(in the rows, 128 means zero)
Known rows:
[170 118 129  82 130 114 101 120 145 153 116 128 154 102 125 125 100 112
 160 115 109 146 131 126  98 119 129 129 113 143 154 114  97] : flaza
[176 137 160 187 185 101 114 124  65  61 144 110 146 158 125  60 160 129
 113  25 144  92 138 126 113  86 149  82  92 122 157 108 130] : nubo
[104 113  91  78 143 105 155 139 119 116 132 150 133 102 131  93  96 140
 121 113 108 131 127 105 136 108 115 161 131 114 175 149 127] : fliflik
[118 178 109 110  99 123 134 126 121 112 155 127 153 140 121 135 141 131
 118 141  98 117 137 123 166 133  99 102 100  92 121 155 133] : ligan
[122 118 105 104 154 110 106 159 126 123 122 116  86 154 148 113 118 155
 134 114  81  97 159 113 133 193  94 103 112 165 116 158 157] : festokis
[105 100 121 115 129 102 104 153 126 143 108 118  86 152 136 143 105 138
 143  95  75  94 143 132 122 209 104 126  97 151 114 164 144] : brolil
[159 139 145 114 117 128 100 118 148 143 113 129 124 106 133 137  97 122
 140 115 124 123 106 140  98 142 123 122 120 126 149 113 105] : nestan
[125 128 113  82 114 130 132 113 117 143 110 122 128 143 123 107 103 143
 123 117 127 134 137 142 126 142 130  99 125 106 112 126 105] : fazak
[129 103 117 181 149 136 162 140 101 133 155 156 135 105 160  80 177 108
  75 148 162 174 160  97 110  74 147 127 136 108 116 115  91] : niflas
[150  63 117 203 172 151  76 155 131 166 118 114 139 144  99  95 133 139
 128 101 132 108 126 169  40 148 156 121  60 130 133 111 153] : duvur
[ 88 117 122 128 131 116 144 149 134 112 130 162 119 110 132 131 125 125
 120 112 102 118 125 112 139 112 116 174 127 120 157 157 136] : tasu
[223 132 139 160 141 100 113 120  95 132 149 100 138 146 157 118 179  90
  94  81 149 124 173 117 158 127 157  96 137 186  60 109 143] : sena
[145  97 123 141 143 125 136 152  89 153 145 156  99 111 187 107 165  81
  93 142 152 154 203  80 118 120 115 118 138 163  78 136 122] : fitoguk
[127 124 132 138 128 115 146 126 131 121 121 125  96 133 131 128 120 126
 120 102 105 104 121 128 158 156 141 126 143 131 110 129 121] : floskir
[133 134 150 130 114 135 109 118 136 142 112 138 122 110 149 127 125 108
 135 117  83 114 151 139 108 158 103 105  83 108 139 113  81] : plavi
[120 122  94 102 134 118  83 164 169 152 105 108 152 148  89 186  95 147
 179 163  92 108  91 151 116 162 116 167  86 145 145 174 193] : stuza
[171 142  95 130 155 130 140 140 121 105 150 106  96 142 160  70 147 129
  97 111 119 116 164 102 148 136 110  86 136 112 111 109  84] : baril
[214 160 192 120 117 121  99  91 165 130 112 128 125  83 160 149 110  91
 157 118 120 129 117 130  98 137 110  97 112 132 161  80  65] : suska
[110 106 108 146 156 138 142 136 144 123 141 151 107  88 136 110  81 134
  98 151 150 176  93 127  99 137 149 145 136 100 142 147 120] : goses
[ 94 108 120 129 135 100 163 141 140 127 128 150 113 106 118 139 111 136
 129 119  93 115 103 106 151 127 128 192 143 132 177 139 156] : drozol
[154 121 132  94 132 102 114 108 200 176 143 140 143  74 137 153  65 103
 136 177  90 194  75 151 102 182 177 157  81 114 136 112  99] : nolo

Facts:
baril (τ d) (Δ trulen fepe brepeke nolo ruklu) (λ 233) (ζ dreplen)
bekes (τ c) (λ 233) (ζ kliselom)
bipal (τ e) (Δ ruklu) (λ 345) (ζ brubo)
bistal (τ b) (Δ skimer) (λ 345) (ζ truklu)
bistu (τ d) (Δ savem goses) (λ 345) (ζ brokom)
boklo (τ a) (Δ plupo vedaska rapa) (λ 552) (ζ ligan)
bonam (τ b) (Δ flaza miklam grazil) (λ 552)
brafen (τ a) (λ 441) (ζ brenesku)
brane (τ a) (Δ griflil plupo) (λ 441)
brenan (τ a) (λ 441) (ζ boklo)
brenesku (τ b) (λ 441) (ζ dedru)
brepeke (τ a) (λ 233)
brezik (τ a) (Δ gepak grurer popum nolo flevur) (λ 441) (ζ vize)
brokom (τ a) (Δ truklu trubra) (λ 345) (ζ bistal)
brolil (τ e) (Δ truklu drozol ledruk) (λ 441) (ζ skubam)
brotu (τ d) (Δ triku) (λ 233) (ζ sibatan)
brubo (τ c) (λ 233) (ζ reflum)
dakli (τ b) (λ 233) (ζ stoston)
dedru (τ c) (λ 441) (ζ segon)
dregur (τ a) (Δ misis brafen trifi mitoplil) (λ 345) (ζ fubril)
dreplefak (τ a) (λ 345) (ζ klaklos)
dreplen (τ b) (λ 441) (ζ sabir)
dreri (τ a) (λ 441) (ζ grustus)
drimo (τ c) (Δ trulen grasto segon sena mitoplil) (λ 441) (ζ popum)
drorin (τ a) (Δ florek brenesku grazil) (λ 345) (ζ grazil)
drozol (τ a) (λ 345) (ζ kibe)
duvur (τ c) (λ 233) (ζ sovoklan)
fafu (τ a) (Δ stuza brenesku) (λ 552) (ζ gragri)
fazak (τ a) (Δ kloklir dakli nobri fliflik) (λ 345) (ζ pleskas)
fepe (τ a) (λ 441)
festokis (τ a) (Δ fepe misis truklu flegur) (λ 345) (ζ flapli)
figrin (τ a) (Δ pobrefus lipler fiklapo mebo fodum fitoguk) (λ 345)
fiklapo (τ d) (λ 552) (ζ studra)
fitoguk (τ b) (λ 441) (ζ stuflon)
fitru (τ e) (Δ dedru rukos gragri) (λ 552) (ζ pluse)
flalek (τ a) (λ 552)
flapli (τ b) (λ 441) (ζ lufun)
flaza (τ a) (λ 345) (ζ drimo)
flegur (τ b) (λ 345) (ζ skimer)
flelumom (τ a) (λ 233) (ζ fodum)
fleplim (τ a) (Δ kliselom plosufik) (λ 552) (ζ kloklir)
flevur (τ a) (λ 233)
fliflik (τ c) (λ 233) (ζ nenim)
florek (τ c) (λ 233)
floskir (τ e) (Δ drozol mitoplil) (λ 552)
flotel (τ a) (λ 552)
fodum (τ a) (λ 345) (ζ rukos)
fubril (τ a) (λ 441) (ζ staklubrum)
fufa (τ a) (λ 233)
fuplas (τ a) (Δ kliselom grurer) (λ 345) (ζ misis)
gane (τ a) (Δ fepe grovo triku) (λ 233) (ζ mivipa)
gepak (τ b) (λ 552)
gigruplum (τ d) (λ 233) (ζ zodra)
goplen (τ d) (Δ dreri pobrefus kibe fodum ledruk) (λ 345) (ζ grovo)
goses (τ a) (λ 233) (ζ gane)
gragri (τ b) (λ 441) (ζ plavi)
graplis (τ b) (Δ stuza vafe) (λ 345) (ζ grurer)
grasto (τ c) (λ 345) (ζ plupo)
grazil (τ b) (λ 552) (ζ stiviklis)
gredral (τ a) (Δ rukos brafen brenan pidro vafe) (λ 552)
gredrum (τ c) (Δ grustus stoston fubril flotel) (λ 345) (ζ trifi)
griflil (τ a) (λ 552) (ζ pobrefus)
grovo (τ c) (λ 552)
grufos (τ c) (Δ dakli nolo flalek miklam) (λ 233) (ζ napluskom)
grule (τ a) (Δ misis kibe) (λ 233)
grurer (τ b) (λ 441) (ζ dreplefak)
grusar (τ e) (Δ misis grovo vafe brubo) (λ 345)
grustus (τ c) (λ 233) (ζ grule)
keflerar (τ b) (λ 441) (ζ fafu)
kibe (τ a) (λ 441)
klakiklom (τ a) (λ 552) (ζ takam)
klaklos (τ c) (Δ staklubrum mivipa) (λ 441)
kliselom (τ d) (λ 552)
kloklir (τ a) (λ 441) (ζ flalek)
laflum (τ a) (λ 441) (ζ mubrigal)
ledruk (τ b) (λ 233) (ζ suska)
legus (τ a) (λ 233) (ζ votetu)
ligan (τ a) (Δ brenesku zogre mikil suplur) (λ 233) (ζ drorin)
lipler (τ a) (λ 233)
listidrus (τ a) (λ 441) (ζ grusar)
loplen (τ a) (λ 552) (ζ zogre)
lufun (τ d) (λ 345) (ζ nobri)
mebo (τ a) (λ 233) (ζ gredrum)
mikil (τ a) (λ 233) (ζ flevur)
miklam (τ b) (λ 233) (ζ festokis)
misis (τ a) (λ 345) (ζ triku)
mitoplil (τ a) (λ 345)
mivipa (τ a) (λ 233)
mubrigal (τ a) (Δ sabir) (λ 552)
mugro (τ a) (Δ duvur plosufik niflas stepen zogre) (λ 233) (ζ nolo)
napluskom (τ c) (λ 345) (ζ loplen)
nenim (τ e) (λ 345) (ζ tutrus)
nestan (τ c) (λ 552) (ζ vibu)
niflas (τ b) (λ 441) (ζ trulen)
nobri (τ a) (λ 441) (ζ gigruplum)
nokol (τ a) (λ 441)
nolo (τ a) (λ 441)
nubo (τ b) (λ 552) (ζ brafen)
pidro (τ b) (λ 441) (ζ fleplim)
plagrum (τ a) (Δ flegur) (λ 441) (ζ fliflik)
plako (τ c) (λ 441) (ζ sefaklum)
plastopem (τ b) (λ 441) (ζ fufa)
plavi (τ a) (Δ niflas fodum flevur) (λ 345) (ζ stakam)
pleskas (τ a) (Δ segon) (λ 552)
pletram (τ b) (Δ stefiplil rukos lufun) (λ 552) (ζ trubra)
plosufik (τ d) (λ 441) (ζ brotu)
plupi (τ b) (Δ skubam kibe studra flapli) (λ 552)
plupo (τ c) (λ 345) (ζ goses)
pluse (τ b) (λ 233) (ζ skeplum)
plutrizon (τ a) (Δ brepeke suplur) (λ 441) (ζ bekes)
pobrefus (τ a) (λ 345) (ζ fitru)
popum (τ d) (λ 552) (ζ nestan)
pota (τ a) (Δ trulen sibatan) (λ 345)
rapa (τ a) (λ 345)
ratribo (τ a) (Δ drozol) (λ 345) (ζ brenan)
reflum (τ b) (λ 345) (ζ graplis)
ruklu (τ b) (λ 233) (ζ stepen)
rukos (τ c) (λ 441) (ζ grufos)
sabir (τ e) (λ 233) (ζ fazak)
savem (τ a) (λ 345) (ζ griflil)
sefaklum (τ a) (λ 233) (ζ ratribo)
segon (τ a) (λ 552) (ζ klakiklom)
sena (τ c) (λ 441) (ζ mebo)
sibatan (τ c) (λ 233) (ζ brezik)
skedros (τ a) (Δ dreri tasu kliselom) (λ 552)
skeplum (τ a) (Δ miklam mivipa) (λ 233) (ζ pidro)
skimer (τ b) (λ 552)
skofa (τ e) (Δ gepak griflil mebo) (λ 345) (ζ tritigus)
skozi (τ a) (λ 441) (ζ duvur)
skubam (τ a) (λ 233) (ζ stuza)
sovoklan (τ b) (Δ vibu kibe vedaska vafe flegur) (λ 345)
stakam (τ b) (λ 552) (ζ flaza)
staklubrum (τ a) (λ 233) (ζ plastopem)
stefiplil (τ a) (λ 552) (ζ plagrum)
stepen (τ b) (λ 233) (ζ fiklapo)
stiviklis (τ d) (Δ dedru stuza brepeke loplen laflum vedaska) (λ 233) (ζ goplen)
stoston (τ a) (λ 441)
studra (τ a) (λ 233) (ζ nokol)
stuflon (τ a) (Δ gepak duvur) (λ 233) (ζ tragre)
stuza (τ a) (λ 345)
suplur (τ a) (λ 552) (ζ ruklu)
suska (τ b) (λ 552) (ζ dreri)
takam (τ a) (Δ grovo fubril) (λ 233)
tasu (τ b) (λ 345) (ζ plosufik)
trafulek (τ b) (Δ kloklir) (λ 552) (ζ pletram)
tragre (τ b) (λ 345) (ζ zenal)
trifi (τ d) (λ 441) (ζ mikil)
triku (τ b) (λ 233) (ζ vedaska)
tritigus (τ b) (Δ dreri zodra flelumom trifi) (λ 233) (ζ dregur)
tropa (τ a) (Δ florek fodum plako) (λ 233) (ζ skozi)
trubra (τ a) (λ 552) (ζ stefiplil)
truklu (τ a) (λ 552) (ζ listidrus)
trulen (τ a) (λ 441) (ζ plutrizon)
tukomik (τ a) (Δ flaza nobri miklam) (λ 345) (ζ bipal)
tutrus (τ a) (Δ reflum drozol) (λ 441) (ζ tasu)
vafe (τ a) (λ 233)
vedaska (τ a) (λ 233) (ζ keflerar)
vibu (τ c) (λ 552) (ζ gredral)
vize (τ c) (λ 345) (ζ drozol)
votetu (τ a) (λ 233) (ζ laflum)
zenal (τ c) (Δ staklubrum skozi pidro) (λ 233) (ζ bistu)
zodra (τ b) (λ 552) (ζ zuvo)
zogre (τ a) (λ 552) (ζ plako)
zuvo (τ b) (Δ fepe klakiklom) (λ 552) (ζ brolil)

Rows:
No name comes twice in this set of rows, the named rows included.
[ 75 133  95 107 111 124 148 145 132 125 138 154 120 129 121  98 115 133
 119 130  81 117 119 138 144 149  90 139 106  76 160 140 104] -> brezik
[ 94 165 183 139 127 132  98 102 126  82 127  80 155 175  59 136 111 179
 167  83 134  95  65 206 131 154 165  82 101 106 174  80 176] -> takam
[ 85 161 145 140 127 109 136  82 121 110 155 137 157 135  72 155  96 136
 106 149 146 206  72 184 171 151 216 122  98  83 102 152 172] -> nokol
[143 152 125  71  92 140 147  92 119 163 117 112 129 129 125 146 121 107
 133 150 141 156 152 129 152 125 130  96 137 129  81 119  97] -> skeplum
[181 139 173 146 107 104 112 103 102 150 122 102 145 148 123 167 154  89
 140 116 139 124 149 138 145 133 170 116 122 178  78 114 165] -> trifi
[159 139 136 146 146  96 149 141  76  79 150 157 114 124 162 117 158 105
  97  80 128 121 180  86 162 104  98 140 140 156 131 157 127] -> flelumom
[185 127 141 146 143 121 115 131 114 116 131 134  95 114 183  83 141  97
 100  91 105 121 178 107 109 124  81  99 106 131 137 115  62] -> fuplas
[170 162 106 174 191  89 142 119  93  71 199 138 143 134 138  79 162  99
  61 145 152 200 143 115 154  94 194 102 100 101  92 139 144] -> suplur
[182 131 142 131 126 136 134 124  78 127 155 142 129 101 169 114 156  86
  82 129 177 155 181  90 144  98 104 102 161 160  96 133 106] -> savem
[158  71  46  82 132 121 122 192  68 153 116 104 138 155 136  76 155 138
 129  80 128  74 203  94 113 103  98 148 154 197 133 155 171] -> dakli

Now the same objects, written a new way:
Known rows:
[ 81 111 138 105 117 127 139 149 114 145 153 134 134 116  76 134 115 118
 115 157 162  93 141 143 120 167 151 145 113 134  82 118] : stefiplil
[113 138 115 105 153 128 111 140 103 106 129 115 145 109  96 119 107  94
 126 151 140 116 113 149 133 143 128 141 127 119 111 135] : staklubrum
[128 111 133 114 159 149 132 116  98 108 153 135 120 108 129 160 131 134
 112 128 136 133  78 132 117 152 112 133 125 136 144 142] : listidrus
[123 100 142  99 192 175 148  99  83 102 173 134  89 101 164 204 144 154
  98 117 133 141  17 135 111 165  97 141 120 148 180 164] : bistu
[126 128 123 118 169 152 115 148 138 196  91  99  75 192 187 107 127 137
 133  94 168 136 163 144 181 102 145 108 133 156 183 102] : klaklos
[142 144 114 108 106 104 129 138 121 114 145 125 151  96 126 129 104 116
 112 136 115 134 118  93 116 143 140 139 126 109 111 136] : ledruk
[153 124 136 122 139 125 144 138 135 213 115 121  76 186 225 114 133 163
 141  80 137 134 160 102 147 108 140  93 141 139 185 119] : figrin
[170 145 130 150 140 124 105  95 160 175  97 136  96 181 170  81 136 119
  83 115 134 125 165 116 187 101 136 117 129 168 191  83] : nolo
[187 132 140 155 143 124 121 108 153 195 107 142 102 178 189  78 126 122
  95 104 138 127 173  87 165 108 145 116 140 158 198  92] : flevur
[148 131 135 134 126 119 127 121 126 108 150 147 155  92 123 116 100 108
 134 140  99 109 114  94  99 150 129 141 140 119 124 142] : mebo
[125 143 122  95 108 114 123 133 114 112 121 124 150 101  96 140 121 113
  97 149 147 135 119 128 125 143 137 147 130  99 106 146] : brafen
[125 108 127  92 104 111 132 132 112 122 129 128 104 134 131 171  89 169
 147 119  70 170 123 119  93 132 179 109 128  95 131 144] : goplen
[123 140 115 103  89  90 121 130 123 122 155 123 147 107 104 126 106 111
 105 147 128 130 124 104 133 160 124 144 101 136  98 109] : drozol
[ 82 109 130 107 136 130  93 150 138 122 164 139 102 124  87  94 103 117
 138 150 106  61 120 132 131 172 137 136  80 171  74  92] : fliflik
[110 127 125 143 130 147 123 136 110 109 142 134 164 113 109 130 109 114
 138 136 140 143 117 131 122 134 100 125 135 136 118 122] : savem
[137 112 140 145 127 128 135 110 112 105 149 156 155 109 121 119 122 117
 132 154 109 115 131 109 100 146 121 146 142 133 120 145] : stepen
[102 115 129 128  99 119 136 108 139  90 117 141 110 143 140 150 165 156
 151 140 108 124 119 150 120 119 110 127 103 137 111 155] : baril
[ 84 112 131 128  81 103 126 118 132 114 162 154 121 135  92 121 126 120
 112 162 124  92 137 123 126 177 115 152  82 158  82  98] : sibatan
[111 105 140 144 114 135 144 111 132 106 119 149 115 139 124 144 155 147
 145 155 126 110 132 151 106 130 123 130 122 126 124 155] : plutrizon
[155 154 154 161 144 146 122 138 161 205 128 115 110 153 152 108 145 146
  92  67 156 148 153 116 178  92 116  88 142 154 181  58] : flotel
[136 124 128 122 130 115 128 136 123 115 151 136 141 102 125 116  99 122
 133 131 101 112 109  97  99 142 131 127 144 112 117 145] : fiklapo

Rows:
No name comes twice in this set of rows, the named rows included.
[164 151 160 143 146 124 133 117 151 212  95 135 106 169 147  93 160 112
  75 125 177 120 186 128 171  92 157 113 155 137 187 100] -> stuza
[ 99 118 147 145 125 154 135 156 139 115 156 125 126 109 117 155 154 166
 159  99 119 146  98 153 109 122  96 104 123 128 113 122] -> gredrum
[ 89 111 142 129 123 136 133 144 118 128 162 136 122 121 101 131 119 133
 139 145 127 111 121 133 113 162 122 130 106 152  93 113] -> vize
[137 122 142 140 127 122 126 128 131 112 132 141 148 104  94 123 125 120
 118 146 120 112 120 121 111 134 128 133 145 106 115 133] -> plupo
[109 119  70 149 135  64 164 112 122 105 103 141 166 135 142 186 158 148
 172 109 129 157 126 160 161 131 122 139  69 124  68 155] -> drimo
[129 148 130 132 110 119 121 123 148  99 129 134 139 110 101 132 143 130
 118 134 118 128 106 118 133 125 114 129 121 128 118 123] -> klakiklom
[140 142 120 121 132  95 132 147 148 126 124 128 152 103  92 148 134 129
 124 130 132 115 115 129 132 125 153 134 136  98  94 143] -> vibu
[104 130 135 128 108 128 130 140 149 103 132 123 112 121 119 160 161 168
 146 114 112 133  94 145 120 116 113 109 112 118 108 129] -> gane
[141 139 134 112 122 119 134 150 130 117 139 122 144  92 107 133 110 123
 123 126 125 122 112 117 114 133 133 132 139 100 107 134] -> studra
[ 69 109 149 124  84 115 130 153 155 133 173 142  97 125  94 137 137 157
 131 128 109  74 119 136 112 164 122 116  85 144  73  95] -> brotu
[136 112  89 160 179  87 156 122 147 118 107 154 164 130 119 176 152 143
 176 115 127 112 133 170 140 118 154 121 119  98  77 162] -> fafu

The same objects again, as new rows of numbers:
Known rows:
[152 195 154 180  93 115 155  88  76  86 113 159 142] : misis
[124 143  95 121 115 135 152 131 114 137 129  97 146] : dedru
[118 134 147 110 119 110  95 122  97 150 103 122 140] : tukomik
[117 136 124 115 108 120 150 137 135 148 115 122 136] : stoston
[126 160 122 120 106  92 129 152  95 140 110 120 142] : miklam
[116 127 133 114 111 124 136 135 113 139 120 128 137] : bekes
[113 136 148 115 123 125 123 118 126 144 122 101 133] : bipal
[ 61 162 119 160 107 110 211 111 141 180 125 191 143] : drozol
[103 103 158 116 123 129 128 128 103 142 119 121 131] : fleplim
[103 139 124 111 113 107 139 147 122 157 111 107 134] : flalek
[123  47  98  78  87 124 138  92 109 100  38  49  83] : drorin
[116 128 133 115 112 125 132 134 119 142 119 120 139] : plastopem
[113 128 119 117 108 122 145 147 123 144 120 121 137] : skimer
[179  82  81 108 104 132 121 147  95 184 135 126  91] : plako
[192 105  85 105 114 138  83 143 106 230 169 146  98] : napluskom
[112 117 125 127 117 119 165 158 117 136 122 121 129] : kliselom
[127 134 137 118 109 124 126 137 112 136 122 120 140] : nubo
[107 121 150 111 114 127 134 127 146 144 118 119 131] : pleskas
[119 133 124 118 111 120 143 145 118 145 119 124 139] : goses
[119 126 124 122 118 119 145 152 100 137 122 115 137] : florek
[162  72 113  96  93 132 122 115 139 147  97 118  84] : ratribo

Rows:
No name comes twice in this set of rows, the named rows included.
[ 96 138 189 119 119 130 120 130 134 117 130 136 162] -> tutrus
[130 159 207 101 126 116  66 175 103  74 126  89 179] -> trafulek
[139 160 177 101 114 132  97 179 110  56 137  81 190] -> stefiplil
[ 95 127 137 108 118 127 140 149 135 144 129 118 151] -> stakam
[ 86 131 118  89 118 109 140 183 141 162 124 108 159] -> flaza
[108 122 129 106 106 131 107 113 111 138 112 129 150] -> zenal
[ 89 141 155 141 118 122 161 150 112 130 128 145 157] -> tasu
[197 112  61 108 120 151 110 132  98 222 174 112 105] -> loplen
[119 132 120 121 122 124 148 139 102 144 125 100 135] -> mikil
[131 126 145 138 122 120 150 155  90 133 126 116 130] -> niflas

